The same points and some others measured another way (B), then each row and its match in B
B:
0: [  26   96  155  119  -71   -6  363   92 -144 -185  -50  243   50  259
  -31   42   82  -99   16  145  249 -359    5   41   26  -82  -52]
1: [  44   -3  133 -126  -63   15 -170   23 -205   31 -260 -182  -20   46
  -65  386  -98  265   -9   -3 -227   38   39   91  -19  -12   -6]
2: [  -4   86  209    3  152 -127 -159   62 -235  -18  -69  -93    5  185
   31  204  -64  187  -54  115  -31 -106 -131  -14   16  140 -198]
3: [-179   12   51  -56  171 -126 -180   23   24  168  156    2  155   34
  251 -314  125  -16  137  147  159 -130 -333 -249   -3  252 -146]
4: [ 151  106   10  183 -177   36  349  154 -136 -349   16  213  -99 -257
 -198   -8    4  -97  -51 -225  -56   94  507  131  126 -269  143]
5: [   8  -23   47   75  121 -152 -276   68 -109   69   83 -169   41 -167
  133 -254  108  196  118   99   40    5 -187 -184   69  203 -150]
6: [  30  -21 -161   32 -180   48   49   97   48  -90  104   40  -18 -548
  -36 -325  102  -59  118 -283 -138  289  352  -45   97 -144  223]
7: [ 228  -50   -7  296   28 -174 -248  149 -210 -122   95 -241  -82 -477
   -8 -357  158  302  120   10  -10  134   60 -125  182   85 -108]
8: [ 157   93  211  242  116 -171  -20  140 -317 -206  -13  -46  -62   56
  -57   55   18  200  -55  130   82 -151   -2    0  110   69 -219]
9: [  42   68   79  -43  -44    3  -49   72 -171  -92 -105  -49  -54 -113
 -102  223 -105  122  -59 -147 -230  149  238   87   38  -75   38]
10: [  72  -29  -87  114  -58  -57 -102  107  -38  -61  117  -72  -18 -467
   17 -357  128   79  132 -128  -62  196  156 -113  119   -3   56]
11: [ 260   70   98  272  -64  -75   83  168 -300 -318  -45  -40 -149 -246
 -196   62    1  195  -57  -91  -81   87  345  103  155 -131  -26]
12: [-190   98  100 -270   33   40  -59   -6  -35   92  -92   53   72  153
   40  290 -141  -40  -57  -99 -201   50   31   25  -74   17   35]
13: [ 137  126   69  235  -92  -19  359  162 -159 -338   52  236  -68 -111
 -141  -55   46 -101  -45  -96   82  -60  347   79  119 -186   38]
14: [   3   18   26 -183 -217  140   82   19  -79  -38 -233    9  -14  -65
 -123  336 -100   40   -6 -184 -267  130  282  153  -22 -194  190]
15: [  33  121  147  129   42  -74  175  109 -174 -184   29  145    4  108
  -28   20   15  -29  -39   51  112 -169   64    9   63  -16  -92]
16: [-149   85  253 -115   87  -40   82    1 -130   73 -129  110  152  550
  122  246   -2  -12    4  280  201 -432 -345  -28  -80  127 -181]
17: [ 211  -15   26  367   37 -185  -68  168 -196 -177  155  -92  -45 -351
   18 -451  215  189  131   95  177  -37    9 -147  188   84 -139]
18: [  91  -17    7  207   45 -141 -113  119 -114  -72  140  -84    1 -288
   67 -388  170  135  129   55  108    2  -40 -160  133  103  -95]
19: [-143   41   63 -284 -139  132   90  -22   -9   71 -199   86   76  149
  -14  333  -95  -61    1  -96 -172   -7   97   93  -83 -108  146]
20: [ 136  -17   14  259   32 -155  -93  137 -137 -109  142  -84  -14 -313
   51 -405  190  149  132   67  132  -16  -18 -156  146   90 -111]
21: [-108  -26  -53  -89   40  -50 -233   32   39  136  102  -89   81 -262
  146 -274   79   46  136  -61  -75  143  -68 -178   26  125   10]
22: [ -73  127  143  -12   64  -43  128   65 -107  -86   12  157   55  181
   22   85  -27  -76  -44   26   57 -141   13   -4    4   14  -66]
23: [-286   78   77 -408 -114  175  173  -62   74  145 -196  211  156  337
   53  381 -115 -208   -1  -69 -117 -107    7   75 -153  -86  157]
24: [  34   27  119  -65  -99   31   28   44 -166  -44 -200  -32    1   78
  -69  283  -46  118   -3    1 -102  -50   81   91   -6  -71   16]
25: [ 205   94  169  324   58 -155   94  171 -307 -289   26   13  -81  -26
  -91  -32   58  152  -41  100  122 -149   95   15  143    0 -174]
26: [-211  163   23 -139  -74  102  420   45   94  -97   74  434  104  142
   23    8  -17 -401  -35 -149   56  -97  210   26  -36 -155  153]
27: [ -84  125   87  -46  -19   21  212   65  -57 -104    7  212   39  103
  -14   92  -35 -142  -42  -71    3  -73  139   37   -1  -76   32]
28: [-180  146  123  -80   61   -4  220   43  -16  -42   47  273  111  269
   70   57  -23 -214  -31   23  108 -201  -28  -23  -36   10  -33]
29: [ 251  -18   45  472   85 -246  -74  195 -239 -218  217 -106  -48 -356
   47 -565  273  219  146  177  279 -108  -69 -195  228  133 -213]
30: [  99  -16   21  242   86 -179 -147  129 -135  -64  163 -104    4 -284
   92 -435  190  156  141  102  149  -29  -98 -193  134  150 -142]
31: [ -73    3   53   46  136 -143 -188   56  -53   86  125  -62   97  -59
  187 -312  135   76  135  143  140 -101 -263 -214   46  213 -154]
32: [-218  129  155 -197  109  -13   31    5  -44   71  -30  144  110  324
   97  201  -88 -103  -48   32   -6 -144 -111  -27  -74   78  -64]
33: [-300    5  -69 -261   46   14 -124  -23  181  236  132   73  182  -86
  237 -266   64 -166  145  -67  -23   60 -152 -203  -55  130   67]
34: [ 263   32  230  288  -20 -120   60  136 -375 -228 -150  -89  -71  117
 -108  152   63  285   -1  223  144 -272  -29   68  105   -7 -194]
35: [ 125   -3  140  -30  -73   -7 -142   53 -262  -45 -249 -195  -58  -11
 -107  354  -75  302  -16    5 -204   37   85  108   28  -37  -26]
36: [ 323  -26  251  237   40 -171 -296  116 -470 -127 -254 -389 -127    5
 -111  299   -6  575  -12  218  -73  -96  -89   65  112   98 -260]
37: [-254  145   67 -214   -7   76  258   11   67    5   19  324  125  230
   59  113  -63 -298  -41 -101    1  -96   80    7  -69  -64   88]
38: [-278   42   -8 -149   87  -30    7    5  135  170  170  164  199   62
  254 -327  122 -212  142   54  163 -129 -240 -222  -37  154  -13]
39: [-234   88  137 -341  111    4 -220  -36  -57  194 -133  -55   86  233
   91  377 -180   55  -60  -49 -247   49 -104   -2 -108  113  -33]
40: [-137   16  -53  -16   26  -45    8   57   83   56  183  114  112 -166
  159 -398  142 -140  139  -24  105  -10  -56 -186   33   80   20]
41: [ -74  104  160  -42  104  -67  -22   55 -143  -16  -30   41   44  187
   42  144  -50   33  -44   57   -2 -112  -66  -19  -11   82 -115]
42: [ 153   37  136  133 -106  -12  143  102 -232 -181 -142   16  -37   34
 -108  152   29  127    7   59   38 -138  115   92   64  -99  -20]
43: [  31  -13  -27  162   36 -119  -80  106  -48  -46  177  -30   37 -311
  100 -452  184   46  145   22  116   15  -36 -184  115   98  -55]
44: [ -40   39   65 -145 -163  108  154   22  -68  -35 -179   96   35   69
  -66  261  -51  -29    1  -80 -110  -29  165  105  -29 -145  123]
45: [-121  111  121 -115   57  -14   38   36  -84   -4  -36  105   58  166
   34  172  -73  -46  -43  -15  -54  -68    4    2  -29   18  -30]
46: [ 272  -70  -46  272  -57 -123 -244  154 -217 -151   46 -274 -125 -611
  -78 -287  122  338  107 -104 -140  266  222  -63  188    0  -11]
47: [ 130   82  210  200  136 -170 -102  118 -310 -148  -30  -99  -54   75
  -25   90   -2  244  -46  143   46 -133  -57  -15   87  112 -227]
48: [-104  114    2 -146 -116  104  226   52   12  -97  -23  224   21  -49
  -72  144  -84 -194  -51 -243 -153  114  331   88  -13 -182  182]
49: [  17    0  -41  135   -6  -79   -4  106  -22  -64  171   40   33 -308
   75 -410  161  -13  130  -35   89   31   44 -151  104   37    0]
50: [ -15  143  282  197  242 -206   98  104 -235 -120   78  123   72  428
  108  -27   73   22  -36  334  356 -468 -318 -103   38  203 -337]
51: [ 266  -27   27  459   62 -232  -94  189 -228 -219  198 -128  -65 -403
   20 -534  257  234  143  130  222  -54  -13 -179  218  109 -187]
52: [  22  -27   20  125  110 -158 -245   85  -91   37  138 -142   42 -238
  135 -373  154  161  141   92   83    1 -167 -207   92  189 -136]
53: [  -3   15   92  243  202 -231 -105  108 -108   -6  229  -16   96  -21
  211 -509  239   70  158  269  354 -263 -351 -274  101  267 -264]
54: [ 122   40  178   86  -61  -29   77   82 -254 -130 -183  -24  -21  150
  -83  237   -1  170   -9  115   32 -184   18   85   41  -49  -82]
55: [ -80  128   66  -26  -54   37  288   76  -38 -141   27  264   36   60
  -30   46  -13 -201  -37 -102   20  -66  202   48   11 -120   76]
56: [ 293   50  109  365 -178  -31  377  180 -272 -390  -61  136  -97  -90
 -191  -38  128   64   17   55  190 -202  276  113  152 -210   -6]
57: [ -80   81   35 -186  -71   75    8   31  -55  -24  -98   48   -5  -76
  -73  262 -140  -21  -60 -234 -287  191  270   95  -17 -110  133]
58: [  35   -1   72  199  135 -187 -147  104 -124  -12  150  -75   54 -107
  144 -388  183  128  134  183  214 -147 -239 -210  101  210 -198]
59: [ -70   56  126 -114  -81   50  149   24  -90   -9 -150  112   68  224
   -4  233  -22  -32    7   44   10 -172   -3   58  -41  -53   23]
60: [-112   81  166 -161  111  -53 -170   19 -138   75  -93  -65   42  176
   53  271 -117  112  -54   16 -142  -11  -88   -5  -39  107  -98]
61: [ -59   97  110  -86   27  -13    3   50 -119  -47  -56   42   14   66
  -20  194  -88   15  -58  -65 -113   19   95   33   -3  -12  -15]
62: [ -24  -13  -50   73    5  -75  -69   86    1   -2  154    0   44 -296
  102 -393  145   -3  140  -37   53   62    4 -162   81   64    6]
63: [-255  127  184 -238  171  -43  -48  -14  -49  132  -39  104  136  412
  143  234  -97  -71  -49   91    7 -191 -230  -58  -95  151 -117]
64: [  -8   32   17 -168 -234  150  164   28  -60  -67 -211   81  -11  -59
 -130  308  -84  -22   -9 -199 -233  106  320  160  -19 -230  216]
65: [ -72   48   54 -183 -166  121  171   16  -38  -21 -170  124   48   88
  -52  263  -54  -70    3  -95 -113  -30  167  106  -45 -150  143]
66: [ -95  -67 -171 -243 -128   81 -291   10   86  145  -11 -165    9 -555
   22  -92  -37   77  108 -356 -428  497  270  -51   16  -53  245]
67: [ 109   30  -47  354  -30 -110  227  176  -43 -232  278  188   13 -333
   44 -625  271 -112  147   27  307 -106   95 -162  175  -15  -27]
68: [-299   15  -55 -261   37   21  -88  -20  171  222  114   99  180  -47
  227 -232   59 -178  132  -58  -11   33 -144 -188  -62  115   74]
69: [ -86   19  160 -228  -18   32 -127  -19 -141  116 -244  -97   60  235
   19  401 -106  151  -11   54 -156  -71 -101   58  -75   36  -27]
70: [ -26   50  120 -103 -103   64  129   27 -113  -37 -180   74   41  165
  -47  276  -48    9   -2    4  -46 -116   68   89  -28  -89   41]
71: [-241   23   -8 -122  106  -56  -96   13  104  171  166   83  175   -6
  246 -332  113 -125  141   54  118  -77 -244 -230  -24  185  -43]

[-282   21 -210  592    1  210  288 -120  -10  -11   22   -7 -238 -120
    1    9   31 -165  166  226 -142   68  270 -132  -90 -119  -17]
50
[ -55 -168  112 -118  104 -103  -94  -73  -66  -47   32   19   12  131
   87   16 -285  -22 -153  -51  -89  196   50  -77  -76 -107  344]
68
[ -40   16   -5 -362   46  -26  181  -28  -79  -32   62  -16  -42  -52
  -83   66 -106   -9  -73  -46  -88  213 -292 -228   83   54  -51]
13
[-208   32   48  376 -165   13  -66  -23 -131  -11  -49  -35 -203   54
  129 -129  -37 -156   35   20  -73  -86  111 -129 -153 -185   57]
33
[ -17 -179   48 -387  170  -93   47 -118  -31  -49   76   28   46   80
  -13   61 -297   56 -141  -90 -146  334 -113 -170  -17  -36  228]
27
[-184   93 -179  582  -55  142  228  -55  -65  -33    3    9 -192 -127
   44  -26  145 -188  148  188  -90  -45  248  -84  -60  -84  -55]
53
[  64  -29   35 -251  103  -94   73   -4  -98  -67   55   24   57   -2
   10   73  -84  -31 -142  -29  -33  159  -97  -79   81   47  143]
49
[ 333  113   24 -272   36 -238   44   95 -191 -146   34   98  209  -63
   94    4  238  -55 -155  -90   59  -69  -78   31  164  150   44]
46
[ -63  -25   97 -118  -20  -75  -40   -1 -120  -33   11  -22  -55   61
   49  -15 -146  -65 -105  -55  -48   85 -101 -127  -17  -54  126]
65
[-210 -150  103 -375   78   -3   42  -97  -32   19   54  -65 -118   91
  -70   69 -423   17 -121  -66 -149  357 -263 -276  -37  -80  147]
26
[   9   38   34   52  -27  -74    4   22 -133  -62    3   17  -19    0
   86  -20   23 -104  -67   -4  -17  -15   24  -50    6  -23  100]
24
[  77 -153  -12  -80  224  -98   52  -93  -41  -97   73   87  123   37
   70   91 -135  -16 -136   18  -74  223  173    7   13  -11  349]
31
[-224  -24   -3  455  -41   66    3  -41  -73   -9  -13  -23 -175   26
  105  -23  -96 -171   14  121  -60    6  229  -54 -112 -155  179]
63
[ 197   -4 -110 -216  182  -99  225  -49  -73 -123   89  105  153 -100
   -4   89   96   -6  -80   -2  -62  163    8  -46  118  113   75]
51
[ 190   79    9 -348   62 -141  121   55 -145  -97   57   49  115  -73
    0   63   89  -36 -135  -62   12   72 -188  -69  164  133   12]
11
[-160   16  -43  451  -35   53   49  -34  -85  -31   -3    1 -139  -13
  102  -26    6 -168   30  121  -55  -23  244  -41  -81 -119  133]
3
[ -79 -197  -34 -325  240   -7  177 -159   20  -38  107   26   11   22
  -73  129 -321   50 -105   -4 -171  421  -73 -187    6  -18  221]
0
[-107  173  -84  379 -186   42  130   12 -150  -37  -28  -11 -182 -104
   71 -113  214 -169  118   54  -53 -153   51 -133  -47  -65 -182]
43
[-100   31   78  213 -103  -44  -82   24 -146  -30  -29  -25 -112   50
  123  -71  -33 -144  -40    8  -20  -63   71  -64  -71 -107  124]
12
[  96 -118   64  -60  157 -140  -51  -31  -90  -95   45   69  124   71
  114   56 -118  -50 -175   -8  -23  122  156   43   12  -22  367]
60
[-199 -114  -43  322  114   86   87  -97  -10  -20   41    2 -108   14
   46   77 -192 -122  -25  153  -93  173  252  -44  -67 -117  288]
16
[ 207  149  -30   -8    6 -132  102   89 -178 -116   22   68  101 -106
   82   16  262 -118  -83    5   55 -103   18   31  138  109   11]
7
[-208  118 -100  327 -139  104  185  -31  -93   -8   -7  -38 -234  -95
    9  -69   85 -145  126   82 -100  -29    6 -201  -62  -82 -166]
15
[   7  168   33  165 -181  -72   -1   81 -196  -58  -37   -1  -82  -39
  108 -110  188 -153    1  -24   12 -179  -33  -81    0  -28  -88]
9
[  25  201  -29  425 -212  -61    8   68 -209  -81  -55   27  -91  -70
  162 -154  312 -192   70   20    8 -285  143  -26  -42  -58 -101]
35
[-108  137   67  119 -254  -52  -40   42 -190  -22  -56  -42 -178    5
   93 -173   79 -127   40  -82  -50 -144 -133 -198  -83 -106 -151]
64
[  56   69  -78  179   59  -24  145   19 -102  -87   37   49   18  -93
   55   56  129 -127  -38   94    3   -1  141   18   77   44   92]
47
[ -67 -165   70  -78  161  -50  -13  -76  -38  -42   55   17   14   92
   47   90 -287  -41 -155   20  -75  243   84  -50  -22  -67  360]
32
